Below is a small trained network, with its code and all its weights. Each question gives an input and a class and asks what happens when units are switched off, that is, made to give their printed mean instead of their output.

import numpy as np


def w(rows, s, z=0):
    codes = np.array(rows[::2]) - 128.0
    scale = np.full(codes.shape[1], s)
    scale[-1] = z or s
    return codes * scale


def norm(h):
    return h / np.sqrt((h * h).mean(-1, keepdims=True) + 1e-5)


def f(y):
    return np.maximum(y, 0)


def log_softmax(a):
    a = a - a.max(-1, keepdims=True)
    return a - np.log(np.exp(a).sum(-1, keepdims=True))


def net(x, mask):
    res = np.array(x, float).reshape(1, 8) / 4 @ E
    u = 0
    for l in range(2):
        y = f(norm(res) @ A[l][:, :-1].T + A[l][:, -1])
        res = res + np.where(mask[u : u + 14], y, B[l][:, -1]) @ B[l][:, :-1]
        u += 14
    return log_softmax(norm(res)[-1] @ U[:, :-1].T + U[:, -1])


A, B = {}, {}
E = w([
[135,130,110,64,44,210,87,144,161,140,77,139],'x0',
[92,161,157,114,88,64,143,86,75,164,60,87],'x1',
[125,123,135,132,126,127,134,134,127,130,129,123],'x2',
[151,136,181,100,122,131,116,203,111,196,152,153],'x3',
[123,230,210,45,220,185,176,135,102,2,97,118],'x4',
[53,141,131,143,71,150,137,102,89,108,186,213],'x5',
[172,202,136,220,83,135,107,170,129,94,113,129],'x6',
[134,127,123,126,131,129,133,127,122,129,124,131],'x7',
],0.0036)
A[0] = w([
[199,217,167,185,76,165,144,170,133,78,140,91,67],'0.n0',
[178,187,110,92,172,126,84,171,187,148,104,62,79],'0.n1',
[142,178,164,77,132,188,160,130,120,76,130,191,82],'0.n2',
[204,149,97,99,173,48,110,140,153,142,76,23,24],'0.n3',
[147,96,105,137,119,101,140,74,155,71,55,80,58],'0.n4',
[99,184,171,119,152,127,179,119,133,93,118,125,63],'0.n5',
[132,134,139,188,117,72,226,62,102,110,133,83,249],'0.n6',
[158,113,80,132,162,227,81,148,148,96,240,170,99],'0.n7',
[157,175,168,87,94,91,127,228,162,181,173,134,89],'0.n8',
[118,99,109,49,50,186,58,194,190,117,98,133,119],'0.n9',
[98,128,156,93,167,135,161,109,89,129,106,114,97],'0.n10',
[181,70,159,119,180,69,173,99,93,110,204,130,74],'0.n11',
[174,134,96,104,224,136,77,175,171,175,115,121,62],'0.n12',
[117,115,100,101,129,145,158,88,122,3,75,118,123],'0.n13',
],0.0042,0.0019)
B[0] = w([
[82,78,44,146,128,152,34,224,82,166,87,153,209],'0.n0',
[142,90,212,167,111,115,170,99,29,74,60,132,199],'0.n1',
[154,82,116,148,82,67,112,133,115,132,143,88,220],'0.n2',
[129,47,245,183,41,189,211,121,48,47,124,99,208],'0.n3',
[154,130,49,121,99,202,193,23,104,89,189,99,178],'0.n4',
[144,69,73,194,62,54,159,189,123,136,170,124,196],'0.n5',
[155,223,113,96,127,139,10,109,170,161,105,198,252],'0.n6',
[155,200,114,123,151,205,170,80,71,232,105,21,227],'0.n7',
[199,205,33,153,138,54,221,49,99,83,102,175,194],'0.n8',
[153,121,216,148,166,4,117,60,208,77,145,195,242],'0.n9',
[81,101,148,100,60,122,80,117,153,219,132,65,187],'0.n10',
[92,149,214,183,124,83,52,85,238,58,52,214,190],'0.n11',
[111,63,182,168,97,155,228,95,43,113,155,42,189],'0.n12',
[137,134,34,111,91,86,109,169,201,187,177,105,218],'0.n13',
],0.0035,0.0037)
A[1] = w([
[122,224,193,55,156,123,164,186,104,9,132,101,128],'1.n0',
[32,15,168,14,192,119,154,70,132,154,136,118,59],'1.n1',
[52,146,174,113,66,195,157,106,48,85,235,231,4],'1.n2',
[171,167,229,68,100,77,209,182,57,221,141,179,101],'1.n3',
[150,106,177,84,85,195,87,130,162,118,109,172,82],'1.n4',
[194,92,113,160,214,253,172,152,163,130,219,126,84],'1.n5',
[194,141,116,109,64,188,123,144,161,109,95,167,89],'1.n6',
[86,160,101,185,96,138,110,87,114,130,195,192,151],'1.n7',
[112,71,107,157,39,84,107,77,93,174,113,133,166],'1.n8',
[40,186,126,106,46,149,127,110,60,120,166,158,104],'1.n9',
[138,192,173,174,44,139,86,122,118,136,74,104,163],'1.n10',
[159,59,132,12,64,171,126,98,155,121,56,192,57],'1.n11',
[146,131,181,206,238,102,157,119,81,150,178,157,94],'1.n12',
[82,181,140,8,145,118,155,228,119,32,160,97,28],'1.n13',
],0.0048,0.0023)
B[1] = w([
[111,20,87,128,48,77,135,134,194,231,212,159,197],'1.n0',
[120,155,78,248,217,190,56,232,31,153,12,208,194],'1.n1',
[236,40,204,202,156,100,195,144,107,67,60,33,173],'1.n2',
[166,215,50,68,90,226,134,75,211,62,103,99,205],'1.n3',
[108,151,185,173,148,53,116,87,117,84,132,89,150],'1.n4',
[71,248,139,68,80,196,132,98,5,205,146,117,174],'1.n5',
[74,148,186,134,193,37,141,99,147,89,75,182,167],'1.n6',
[180,80,157,59,128,125,158,170,136,67,76,70,221],'1.n7',
[124,125,121,68,125,154,172,189,139,109,198,98,254],'1.n8',
[185,94,155,184,153,179,156,55,108,165,69,61,195],'1.n9',
[43,132,126,100,254,183,104,137,97,188,185,203,233],'1.n10',
[90,223,198,137,200,41,81,143,138,86,187,171,177],'1.n11',
[71,171,153,59,118,82,83,94,195,61,83,159,178],'1.n12',
[131,33,48,173,33,73,99,158,160,220,223,145,168],'1.n13',
],0.0044,0.0058)
U = w([
[113,1,45,137,24,46,125,200,190,251,211,81,95],'0',
[215,31,237,191,139,159,239,97,22,47,7,4,20],'1',
[60,171,95,203,230,177,43,220,29,162,27,189,193],'2',
[71,223,221,129,207,19,39,39,221,49,139,205,5],'3',
[73,247,123,59,133,212,140,34,30,216,132,71,123],'4',
[178,200,51,60,80,177,170,19,212,70,91,87,200],'5',
],0.0051,0.0023)

Each question gives the input, the list of numbers given to net, and the class t.
The units are the neurons (one row each of A and B). Each row of codes is followed by its name. A weight is (code - 128) times the scale printed after its matrix; where a second scale follows, it is the last column's (A, B and U).
mask holds one flag per neuron, layer by layer. A switched-off neuron (its flag False) gives its mean, the last column of its row in B, instead of its output. The means were averaged over made-up inputs and are rounded, as every weight is.
A unit's drop is (log p(t) with every unit on - log p(t) with that unit switched off) / (log p(t) with every unit on - log p(t) with every unit switched off).
The circuit of an input: a set's keep is (log p(t) with only the set's units on - log p(t) with every unit switched off) / (log p(t) with every unit on - log p(t) with every unit switched off). Starting from the 12 units with the biggest drops (on a tie, the unit counted first), units are removed one at a time, each time the one whose removal leaves the highest keep (on an exact tie, the one counted first), for as long as the keep stays at least 0.8.
circuit, biggest first: the units of the circuit, biggest drop first
unit that matters most: the unit with the biggest drop
top k neurons: the k neurons with the biggest drops, biggest first
top k neurons in layer l: the k neurons of layer l with the biggest drops, biggest first
input [1,5,2,-2,4,7,-8,-7], class 2: circuit, biggest first : 1.n1
input [1,7,1,0,1,-4,4,-6], class 4: top 2 neurons : 1.n10, 1.n1
input [-1,-8,6,-7,4,5,-5,4], class 4: circuit, biggest first : 1.n5, 0.n7
input [2,-4,-6,4,5,6,-6,7], class 1: top 2 neurons : 1.n2, 1.n10
input [8,0,7,0,-4,-3,-7,-4], class 3: top 2 neurons : 1.n11, 0.n9
input [5,2,8,-1,0,-5,-3,-4], class 1: top 2 neurons in layer 0 : 0.n3, 0.n6
input [7,-2,-4,2,-5,-8,-6,-6], class 1: top 3 neurons in layer 0 : 0.n12, 0.n6, 0.n3
input [1,7,8,7,8,4,-5,-1], class 0: circuit, biggest first : 1.n13, 1.n0
input [4,-1,2,5,5,1,-2,-2], class 0: top 3 neurons : 1.n0, 1.n13, 0.n6
input [1,-8,-3,-6,4,7,-6,1], class 4: top 4 neurons in layer 0 : 0.n7, 0.n13, 0.n3, 0.n1
input [-7,7,-6,2,-4,1,-6,8], class 3: top 2 neurons in layer 1 : 1.n5, 1.n12
input [4,-6,-4,-5,8,1,8,-3], class 0: top 3 neurons in layer 1 : 1.n0, 1.n13, 1.n1
input [-2,-2,-3,-6,-3,-3,2,5], class 5: circuit, biggest first : 0.n6, 0.n4
input [-2,-1,0,-8,-5,-5,-8,8], class 2: circuit, biggest first : 1.n1, 1.n0
input [4,-3,-5,-2,6,-8,-7,3], class 1: top 3 neurons in layer 1 : 1.n10, 1.n1, 1.n8
input [6,-5,8,-7,7,8,3,1], class 1: unit that matters most : 1.n2
input [-1,7,-8,4,-4,2,-5,-4], class 4: circuit, biggest first : 1.n3, 1.n0
input [-5,-1,5,-4,3,4,5,4], class 2: circuit, biggest first : 0.n0, 0.n9
input [7,7,1,4,2,7,7,5], class 1: top 2 neurons : 1.n2, 1.n9
input [-7,6,7,-2,0,-3,3,2], class 3: top neuron : 1.n1
input [5,-8,6,-8,-1,3,-7,-6], class 4: circuit, biggest first : 0.n7, 1.n5
input [8,-5,-5,-4,1,-4,6,-5], class 3: circuit, biggest first : 0.n9, 1.n6
input [8,4,-3,-8,-4,8,3,1], class 1: top 4 neurons in layer 1 : 1.n9, 1.n2, 1.n7, 1.n3
input [5,1,-6,2,0,1,-5,-6], class 2: top 2 neurons in layer 0 : 0.n6, 0.n11
input [-3,4,0,-7,-6,0,-2,-8], class 5: top 4 neurons : 0.n4, 1.n0, 0.n6, 1.n13
input [-7,4,4,-3,-2,4,0,3], class 3: circuit, biggest first : 0.n6, 0.n11
input [2,-7,-6,2,8,1,-1,2], class 0: top 2 neurons : 1.n13, 1.n0
input [4,4,-8,-1,5,2,5,1], class 0: top neuron : 1.n1
input [-8,-4,1,-1,8,-8,0,4], class 0: top 2 neurons in layer 1 : 1.n0, 1.n13
